In the rows, zero is written as 128.
Each row of numbers belongs to one of the nodes below and depends on some of the facts about them. Some rows are named. Which node is each other row?

How the nodes are related:
{(1072) (659) (728) (481) (941) (969) (974) (238) (207) (183) (928) (946) (906) (230) (836) (287) (350) (267) (1077) (944) (691) (345) (1010) (274) (564) (354) (834) (346) (125) (199) (909) (135) (355) (454) (56) (293) (177) (1045) (373)} ω grupos
{(539) (831) (500) (1005) (438) (367) (793) (319) (931) (871) (64) (860) (979) (745) (897) (281) (934) (617) (76) (908) (628) (807) (335) (214) (549) (647)} ω benol
{(1000) (786) (426) (1088) (359) (684) (733) (6) (839) (929) (232) (1016) (873) (461) (753) (689) (889) (708) (1078) (935) (985) (712) (300) (810) (217) (495) (554) (976) (514) (812) (5) (696) (497) (37)} ω trerum
(728) β [(647) (1000) (979)]
(539) β [(438)]
(481) β [(659)]
(1005) β [(350) (931)]
(426) β [(6) (628) (944) (909) (438)]
(359) β [(871) (1045)]
(207) β [(267) (617)]
(183) β [(1072)]
(733) β [(689) (979) (974)]
(946) β [(350) (1000)]
(906) β [(628) (199)]
(873) β [(786) (373) (125)]
(461) β [(659) (319)]
(230) β [(976) (934) (931)]
(836) β [(941) (753) (834) (928) (232) (1000)]
(1077) β [(267) (929) (897)]
(691) β [(944) (500)]
(935) β [(319) (696)]
(345) β [(217) (969)]
(985) β [(1088) (238) (350) (214)]
(712) β [(659) (617) (135)]
(281) β [(889) (793)]
(564) β [(214)]
(354) β [(793) (64) (1016)]
(300) β [(979)]
(554) β [(1078) (5)]
(908) β [(274) (319)]
(514) β [(928) (617) (293) (1016)]
(346) β [(1072) (199)]
(812) β [(871) (367) (135)]
(807) β [(549) (497) (217) (931)]
(355) β [(1010) (628) (745) (684) (928)]
(335) β [(267)]
(454) β [(1045)]
(37) β [(810)]
(56) β [(839) (831)]
[(1072) (728) (1000) (831) (969) (500) (786) (238) (1088) (359) (207) (183) (793) (733) (6) (839) (946) (929) (232) (1016) (931) (753) (871) (230) (836) (689) (287) (267) (64) (944) (708) (979) (745) (897) (345) (985) (281) (274) (300) (76) (554) (514) (346) (812) (199) (909) (135) (807) (355) (497) (37) (549) (647) (373)] δ a
[(659) (539) (481) (941) (1005) (438) (974) (426) (684) (367) (319) (928) (906) (873) (461) (889) (350) (1077) (860) (691) (1078) (935) (712) (1010) (564) (354) (934) (617) (810) (217) (495) (834) (976) (908) (628) (125) (5) (696) (335) (454) (214) (56) (293) (177) (1045)] δ b

Named rows:
(897): [134 124 158 141 149 150 136 117 140 129  88 131 124 117  87 130 118 149
 139 143 117 130 128 147 123 132 111 117 145 132 162 100]
(935): [155  92 186 106 161 122 123 133 111 112 184 125 132 125 123 130 139  99
 104 134 120 138 122 112 121 110 116 125 130 137 101 139]
(836): [133 124  92 121 139 151 117 132 118 146 105 126 125 125 141 121 130 126
 154 137 146 126 141 116 122  99 164 145 118 124 118 137]
(293): [ 99 172  84 125 120 151 135 122 147 149 156 123 151 123 139 118 126  98
 139 134 127 126 133 116 157 137 155 141 128 126 130 136]
(217): [134 129 127 117  94  81 122 129 123 113 175 132 132 170 125 136 136 125
  92  99 119 132 113 122 144 164 130  99 127 134 121 146]
(497): [132 106 125 130  85  80 111 126 110 107 122 132 116 178 124 132 133 144
 101  94 120 138 111 130 123 137 148 103 126 136 137 142]
(183): [125 101 101 130 129 155 120 141 101 135 112 127 121 136 164 122 121 145
 151 129 135 115 140 111 124 111 130 166 117 118 112 153]
(135): [100 137  93 136 126 160 123 118 133 140 109 124 135 140 129 111 119 104
 145 136 127 136 135 117 150  99 179 146 133 130 147 144]
(267): [ 98 142  87 136 121 155 123 119 133 143 103 122 143 134 130 112 124 108
 148 134 129 135 133 118 141 103 176 144 130 129 146 133]
(539): [157 107 170 125 170 150 147 141 131 130 140 137 118 106 121 141 119 167
 136 145 120 104 136 136 120 164  49 132 136 119 116 121]
(889): [114 151 155 124 116  98 129 118 128 119 180 114 160 121 125 130 144 103
 103 122 116 138 105 127 105 146 114 118 126 135 124 107]
(335): [169 117 177 117 193 162 145 131 142 133 139 138 117  92  95 136 123 139
 137 162 127 117 140 135 128 131  80 118 140 127 124 113]
(689): [122 145 133 128  98  81 114 117 113 121 127 111 153 121 123 132 148 129
 115 114 131 142 103 140  72 130 145 108 116 135 135  87]
(1088): [130 123 128 129  86  81 113 125 107 113 125 123 135 155 123 133 139 138
 106 103 127 139 106 133 103 135 140 105 121 134 133 119]
(728): [139 135  83 116 134 148 116 133 117 150 107 125 130 117 141 123 132 125
 154 138 152 125 142 121 115  98 174 138 114 123 118 127]
(514): [147  87 170 121 140 109 113 131  97 111 132 120 130 125 129 131 142 128
 116 124 130 138 113 123  87 102 126 128 121 134 112 121]
(839): [111 191 145 143  65 110 129 125 104  52  81 129  47 136 155 119 118 127
  89 125 146 151  89 129 126  77  64 128 124 123 136 101]
(6): [104 104 151 145  90  94 119 126 100 105 131 117 148 153 144 132 136 147
 110  99 111 132 102 129  92 143 101 135 124 132 134 120]
(461): [155  94 183 105 161 121 123 132 111 112 186 125 129 124 125 131 140 101
 104 135 119 137 121 114 118 110 116 124 128 136  99 138]
(319): [136 131 165 127 166 158 148 122 156 128 138 138 127 113  87 130 116 127
 129 151 110 125 134 137 152 148  93 116 152 130 151 118]

Rows to name:
No name comes twice in this set of rows, the named rows included.
[101 148  78 139 110 145 122 124 131 141 104 126 133 144 139 117 123 118
 144 124 133 130 133 122 143 115 167 143 126 126 143 137] => (373)
[149 140 126 126 123 127 144 126 153 132 129 147 112 142  93 139 116 157
 122 127 120 115 133 143 160 184 101  94 143 125 142 129] => (934)
[147 143  79 102 129 148 124 138 129 150 153 134 120 129 142 126 131 117
 141 137 148 118 148 112 153 130 157 130 118 121 101 154] => (564)
[120 113 149 155 128 139 140 125 129 122  88 133 127 132 114 134 112 181
 140 126 110 113 122 148 118 163  70 132 140 124 157 109] => (500)
[131 123 157 119 123  98 126 131 119 114 180 123 138 127 134 134 141 115
 103 119 123 133 114 122 113 141 108 120 123 133 109 126] => (495)
[135 146 103 111 157 162 129 132 134 150 160 125 142 109 143 121 131 100
 145 150 140 122 143 112 140 113 152 149 122 122 106 139] => (354)
[130 114  96 126 134 153 118 135 112 140 110 127 127 130 151 120 126 134
 151 134 139 123 139 113 127 103 152 155 120 122 116 144] => (355)
[113 174  63 119 104 138 131 127 148 153 149 131 141 144 140 123 126 110
 135 126 135 122 137 117 163 150 167 125 125 123 125 146] => (350)
[112 150  60 130  95 130 118 123 130 144 100 130 127 152 133 120 124 128
 143 121 138 128 134 125 147 129 187 129 123 126 139 142] => (238)
[110 204  65 118 112 135 132 121 151 163 153 119 161 109 136 122 136 103
 143 137 142 125 132 122 129 143 167 127 117 123 126 111] => (974)
[141 127  80 117 132 147 115 135 118 146 105 130 118 131 140 122 130 129
 150 134 150 126 143 118 130 101 173 136 117 122 117 141] => (946)
[126 124 149 148 133 137 139 121 132 125  88 132 125 125 103 134 116 171
 139 132 116 120 125 151 116 153  88 124 140 126 159 102] => (745)
[134 146 156 129 156 151 149 120 155 135 134 134 134 107  93 133 121 137
 131 148 113 120 129 141 141 158  89 114 146 127 149 107] => (617)
[149 154 129 123 131 132 144 124 155 138 128 140 119 121  94 140 121 156
 129 134 125 115 133 146 143 172  97  98 140 125 141 110] => (214)

The same nodes again, as new rows of numbers:
Named rows:
(712): [104 126 168 169 205 124 106 146 112  88 132 152  74 108 168 148 101 116
 155 127  84 115 143 128 106 132 124 158 133 163 119 207 205 150 129 116
 123]
(125): [102 125 141 162  53 170 152  99 180  89  99 122 128 140 115  79 190 140
 137 160 156 149 118 118 119  88  87  76 124  73 119 143 112 102 119 110
 147]
(1045): [117 134 159 206  71 176 151 111 154  97 103 106 134 127 127  80 169 118
 175 154 160 170 118 108 132 116 115  78 164  72  99 150 126 116 172 116
 137]
(906): [ 74 134 149 175  94 180 152  94 144 119 101 143 137 147  94  79 179 132
 130 153 164 127 163 104 126 142  78  99 161 102  89 123 106 108  90 138
 148]
(367): [187 133 176 149 138  89 128 177 155 188 131 134 158 140 156 119 113 156
 162 157 134 147 135  89 159 108 126 108 126 122 124 118 193 200 166 127
  82]
(696): [126 150 188 131 188 104 111 103 112  67 122 118  81 105 162 160  95 132
 136 131  74 105 123 150 107 111 101 160 122 134 134 192 192 160 111 120
 163]
(281): [164 110 105  73 125  88  99 192 155 198 146 161 160 144 133 147 124 166
 109 105 142 144 147 110 134 129 154 134  88 164 136  60 150 158 130 116
  69]
(691): [ 82 138 149 174  90 172 153  95 160 109  95 140 142 147  99  72 181 135
 133 151 165 134 153 110 128 138  74  97 163 109  92 123 112 107  95 138
 148]
(873): [103 121 145 137 186 104 123 142 143  81 115 159  63 133 171 112 110 125
 117 154  84  97 132 148 133 112 104 146 101 151 150 206 177 110  86 118
 121]
(810): [119 132 152 149 198 101 130 129 105  78 107 135  77 118 161 135  88 112
 121 157  77 100 123 148 130 116 101 138 100 125 146 203 165 131 112 121
 137]
(177): [107 121 148 164  64 179 145 100 169  98 103 122 136 139 112  86 179 133
 142 154 156 144 124 108 120 112  94  90 145  92 109 141 119 110 120 118
 149]
(199): [111 149 111 133  76 158 145  83 122 113 117 106 149 122 100 102 165 132
 107 113 187 137 136 144 124 150 123 113 148  91 102  70  54  93 143 126
 153]
(1077): [ 81 107 138 182  69 187 132 122 174 110 105 146 135 131 113  92 195 129
 157 135 155 150 140  92  99 121 110  95 145 119  87 153 135 106 126 103
 127]
(836): [ 83 110  93 128  59 194 111 111 144 149 158 141 125 139  78 122 177 115
 142  97 155 147 142 123 114 154 141 123 166 151 110 101  68  88 119 140
 134]
(889): [102 121 139 144 193 112 121 136  93  86  97 147  80  98 143 173  93 113
 119 136  77  96 129 134 107 116 109 129  83 118 134 204 167 139 125 107
 121]
(1000): [120 129 110 102 173 105 117 122  54 125 157 113  86 102 126 181  66  86
 118 112  74  99 106 165 128 141 156 152 118 137 164 156  93 129 145 149
 137]
(135): [129 137 123 156  62 171 123 103 131 109 136  93 138 108 126 125 168 125
 148  94 179 174 115 142 106 139 149 108 153 102  95  94  94 103 195 107
 138]
(1088): [134 117  98  98 184 102 124 121  73 107 142 113  95 109 141 165  75  93
 107 111  78  95 103 163 131 140 166 172 122 147 162 168 117 103 130 137
 147]
(217): [133 115 133 144 211 103 151 120  94  76  91 123 115 113 151 144  84  93
 126 154  65  86  98 121 118 119 122 153 121 112 151 216 169 128 105 123
 152]
(293): [ 87 124 152 184  69 188 137  97 139 121  99 126 141 115  86 127 178 124
 160 135 149 138 133  97 100 112  98  83 131  83  90 136 113 134 146 105
 137]

Name these rows:
No name comes twice in this set of rows, the named rows included.
[195 151 200 102 133  85 106 141 163 168 136 114 172 139 139 149 115 177
 153 141 131 140 134  98 134  78 104 121 113 124 127  98 201 225 125 126
 125] => (319)
[174 128 156 116 137  92 133 169 169 183 124 145 164 158 134 110 116 162
 136 162 124 134 141  84 165  90 110 116 112 133 140 107 184 188 109 134
  91] => (860)
[ 91 115 141 169  66 176 144 110 191  99 109 136 123 148 116  69 195 138
 140 157 152 145 127 110 123 110  90  91 145 112 109 146 130  96 102 116
 146] => (56)
[ 83 140 155 178  83 179 148  93 124 117  94 124 149 124  80 110 163 124
 142 143 154 126 147 103 114 133  81  82 146  74  92 121  95 130 120 128
 144] => (1010)
[125 126 103 120  51 162 135 103 166  98 123 108 129 136 126  97 181 137
 111 115 176 160 109 150 117 115 129  98 125 102 124  91  73  69 144 115
 141] => (373)
[ 91 110  95 121  44 197 122 106 147 148 172 128 120 140  85 108 176 116
 141 116 145 153 119 126 122 141 142 112 164 146 123 110  63  86 117 150
 140] => (728)
[192  98  85  67 135  84 133 171 152 194 139 145 188 165 136 113 117 143
 117 116 131 133 119  96 152 134 173 167 133 179 151  81 159 140 102 142
 102] => (807)
[112 129 103 135  64 169 130  99 149 105 134 108 133 133 116 100 181 127
 120 108 170 156 115 146 108 133 139 112 144 115 114  97  82  79 132 121
 144] => (287)
[107 120 157 204  74 183 147 115 173  97 112 124 128 142 132  72 184 120
 175 156 162 163 130 103 123 128 116  90 178  98  97 157 135 104 153 120
 130] => (454)
[138 145 135 113  56 171 110  74 153 103 146  91 140 120 112 126 183 149
 126  91 166 161 111 153  94 117 132 125 145 118 106  86 103 110 141 112
 170] => (274)
[ 98 145 167 159 212 108 128 128  70 102 103 139  87 106 129 159  78 112
 122 151  89  76 149 133 126 135  97 142 114 116 128 189 146 152 119 134
 137] => (684)

Now the same nodes, written a new way:
Some rows with their names:
(217): [143 116 129 148  66 167  79 123 141 133 130 138 142 108 152 138 127 112
 116 122 125 144 147 141 119 105]
(931): [131 163 142 131 121 142 138 137 102 204 100 114 186 121 152  78 122 121
 114 109 142 127 115 115 123 137]
(554): [128 116 103 112 114  77  55 123 114  98 125 142 158 131 125 118 104 112
 133 132 123 132 123 142 134  86]
(238): [146 110 129 127 122 144 182 136 145 120 114 135 176 164 122 131 133 138
 128 120 131 111 114 138 132 176]
(335): [ 93 204 172 109 194 143 108 121  92 157 158 135  88  77 133 122 147 135
 122 120 146 133 135 113 142  49]
(839): [154 108 105 128 101 106  71 139 131 136 121 146 172 133 132 126 121 110
 129 129 122 133 135 157 121 133]
(539): [ 85 144 139 128 164 130 133 115  80 167 144  81  77  88 122 124 123 126
 125 148 129 137 129  90 124  80]
(300): [103  83  99  95 100  35  38 126 113 100 111 159  69 156 119 113 127 123
 138 125 113 142 133 136 147  98]
(232): [152 104 104 126  95 111  73 140 127 139 120 147 180 137 131 126 125 111
 131 127 124 135 136 157 122 133]
(350): [131  97 164 147  63 225 203 116 156 117 108 133 151 147 147 130 140 132
 123 103 133 124 119 117 134 130]
(934): [118 163 153 143 136 164 137 130 113 193 126 101 104  90 148 112 143 129
 113 124 136 141 138 106 115 136]
(6): [152 101 100 131 106 107  77 139 118 144 129 136 190 139 129 132 119 109
 130 135 121 133 135 157 119 133]
(712): [121 142 136 124  93 123  72 119 124  54 156 136  97  75 130 122 120 115
 158 152 123 147 139 144 125  58]
(935): [111 138 134 135  89 115  82 117 139  59 150 139  74  92 150 111 104 112
 137 141 115 151 137 135 130  90]
(355): [113 106 112 112 165 111 173 121 114 100 136 118 159 162  99 148 114 136
 142 142 124 105 107 122 141 127]
(500): [126 153 124 125 170  97 131 144  93 205 120 106 148 122 127 104 134 127
 124 133 133 128 126 121 116 154]
(873): [113 118 122 129  96 129  61 111 127  92 143 133 101 103 138 139 112 113
 126 134 122 143 140 129 130  63]
(177): [134 113 145 144 125 182 190 124 159 114 130 129 114 139 128 155 145 142
 125 125 128 122 132 125 128 155]
(628): [105 142 133 148 171 145 145 129  98 212 152  87 112  98 132 141 130 123
 110 145 125 138 141 103 115 141]
(1078): [139 108 124 144  81 155  73 124 141 125 137 138 127 110 146 142 131 112
 122 129 122 145 150 143 119 113]

Which node is each row?
No name comes twice in this set of rows, the named rows included.
[148 100 101 124  95  88  66 139 131 137 116 151 150 145 133 122 130 117
 130 124 119 137 139 156 127 143] => (689)
[150  99 104 125 104 107  74 139 113 140 129 142 186 131 124 132 126 110
 138 140 123 131 134 161 120 120] => (1016)
[147 166 155 105 194 154 163 144 138 114 146 176 192 159 110 149 163 147
 130 106 147 105 123 164 152 119] => (267)
[133 160 114 138 203 108 160 132 192 129 134 151 156 183 142 145 107 143
  80  98 122 109 123 133 146 220] => (1072)
[140 119 130 147  77 148  88 128 147 119 140 142 115 100 148 133 128 113
 121 130 119 149 152 147 118 122] => (696)
[ 97 121 129 136 170 147 173 104 147  90 159 115  96 138 120 171 110 138
 112 134 119 117 122 103 144 123] => (906)
[ 89 188 154 129 151 112 140 122 111 130 144 104  40  74 147  86 115 130
 132 141 126 146 129  96 124 115] => (908)
[144  92 114 128 142 138 192 134 130 130 130 122 173 164 105 152 132 137
 136 138 126 109 116 133 128 172] => (944)
[153 125 125 127 144 127 179 139 148 101 118 131 152 148 106 133 137 144
 144 134 131 109 117 139 123 168] => (135)
[139  80 108 121  64 100  75 137 119 144 105 153 158 155 136 113 133 112
 133 114 120 141 134 155 132 133] => (1000)
[106 152 162 117 165 169 159 113 143  72 155 152 110 127 120 155 143 145
 131 116 139 117 126 125 153  74] => (1077)

Now the same nodes, written a new way:
Known rows:
(897): [105 184 154 112 133 138 149  95  86 104 184 151 166 116 154 153 153 125
 106 123 101 142 103 100 166 140 106 170]
(733): [186 118 168 143 148 159  57 121  71 132 141 157 107  94 111 123 125  89
 189 187 128  84 153 111 143 171 142 153]
(647): [ 98 177 160 126 136 138 144  94  81 114 183 146 170 116 152 146 149 124
 110 126 100 126 102  95 166 141 112 182]
(37): [193 130 154 124 116 143  82 133  87 116 134 159  95  77 129 139 129 105
 174 188 157 112 148 105 138 164 124 127]
(125): [ 91  85 121 124 145 125 106  92 112 142 146  49 120 137 128 107  99 153
 127 146 121 163 113 156 109 118  73 103]
(1045): [ 92  73 146 109 174 121 114 119 131 138 109  56 105 143 130 119  89 148
 127 131 137 164  93 146 102 113  57 129]
(935): [147  97 117 146 142 170  91 113 112 111 140 136  92  63  98 180 140 141
 204 195 161 114 182 119 139 142 101 110]
(274): [114 115 168 128 119 134 109 112  93 130 163  47 121 120 167  87 107  99
 118 155 105 165 104 141 109 135  70 111]
(1077): [113 100  92  90 173 129  84  85 132 130 150  85  89 140 111  96 106 114
 123 171 114 213 120 175 134 115  92 102]
(549): [101 177 156 117 127 137 153  96  85 110 179 147 171 107 161 154 153 132
 106 125 108 137 100  96 164 142 107 173]
(931): [100 164 156 114 120 141 155  90  90 113 182 155 177  84 165 149 160 137
  88 129 124 150 100  99 163 152 110 169]
(56): [ 96  85 103 129 158 121  96  85 127 148 141  61  90 118 127 100 105 128
 136 178 137 182 111 151 130 107  90 120]
(281): [110 186 132 126 137 123 137  91  97 116 174 159 130  95 156 143 151 108
 113 154 133 147  96  87 190 123 121 197]
(985): [190 108 157 118 107 154  83 124  87 124 142 169 115  45 136 129 134 113
 146 195 174 124 147 116 137 183 131 124]
(793): [101 185 149 120 122 126 151  97  80 112 181 147 159 111 154 154 146 131
 105 125 113 129  98  92 167 135 106 177]
(354): [ 99  94  95 129 151 110  93  85 125 151 146  63  77 126 124  94  94 128
 129 177 148 175 108 147 133 101  91 123]
(287): [119 117 164 123 118 124 106 110  93 132 157  51 123 127 164  83 103 104
 114 152 108 164  99 142 111 136  73 113]
(807): [107 166 140 119 135 135 144  85 107 119 172 168 150  65 166 140 166 111
  96 158 141 166  95  98 186 140 127 187]
(944): [121 123 155 127 106 109 108 111  87 137 159  48 112 130 166  79  96 109
 113 155 112 157  95 135 112 131  78 116]
(812): [192 128 170 114 135 145  86 152 100 108 119 157  83  81 128 152 119  96
 176 177 170 113 138 102 132 156 105 146]

Rows to name:
No name comes twice in this set of rows, the named rows included.
[186 116 169 147 153 162  53 122  72 136 144 156 107  95 107 118 124  87
 189 190 124  81 152 113 145 169 145 157] => (300)
[172 117  83 139 113 108  88 108  92 135 125 145  74  95  98 157 117 164
 191 189 176  96 160 103 139 133 133 115] => (426)
[165  97 111 124 143 145  85 114 105 123 124 154  94  87  92 165 126 154
 186 181 167 112 164 121 135 147 120 114] => (873)
[127 121 152 130 123 111 116 109  94 133 138  43 128 127 179  79 123 108
 135 158  85 177  99 132 112 131  84 103] => (199)
[ 70  95 126 138 140 149 112  96 120 124 174  30 100 123 125 128  97 134
 140 159 124 163 132 153 114 107  48 101] => (659)
[ 75 160  97 128 138 113 154  75  96 122 171 140 149 125 122 172 141 184
 121 124 129 123 113  98 167 115 110 165] => (438)
[118  93 153 132 132 134  84  88 105 159 164  77 113  81 161  58 112  82
  98 191 139 182  94 151 133 144 110 135] => (946)
[ 82 163  77 133 150 111 142  66 113 130 164 152 120 107 122 164 145 162
 129 153 147 141 110  92 192 101 127 183] => (539)
[140 146 127  82 143 132  77 109 113 116 175  91  77 138 141  74 102  59
 108 176 112 216 110 165 137 125  88 112] => (207)
[126 113 146 126 130 122 100 103 113 142 148  68  96  98 168  75 112  82
 115 184 132 188  96 141 131 129  93 130] => (345)
[ 79 160  94 131 140 111 158  72  98 121 167 138 152 129 128 173 149 185
 131 125 118 128 113  95 169 111 114 160] => (628)
[125 102 149 122 127 126  99  98 113 142 150  73 106  82 171  69 116  86
 104 188 140 198  92 144 133 138  92 126] => (230)

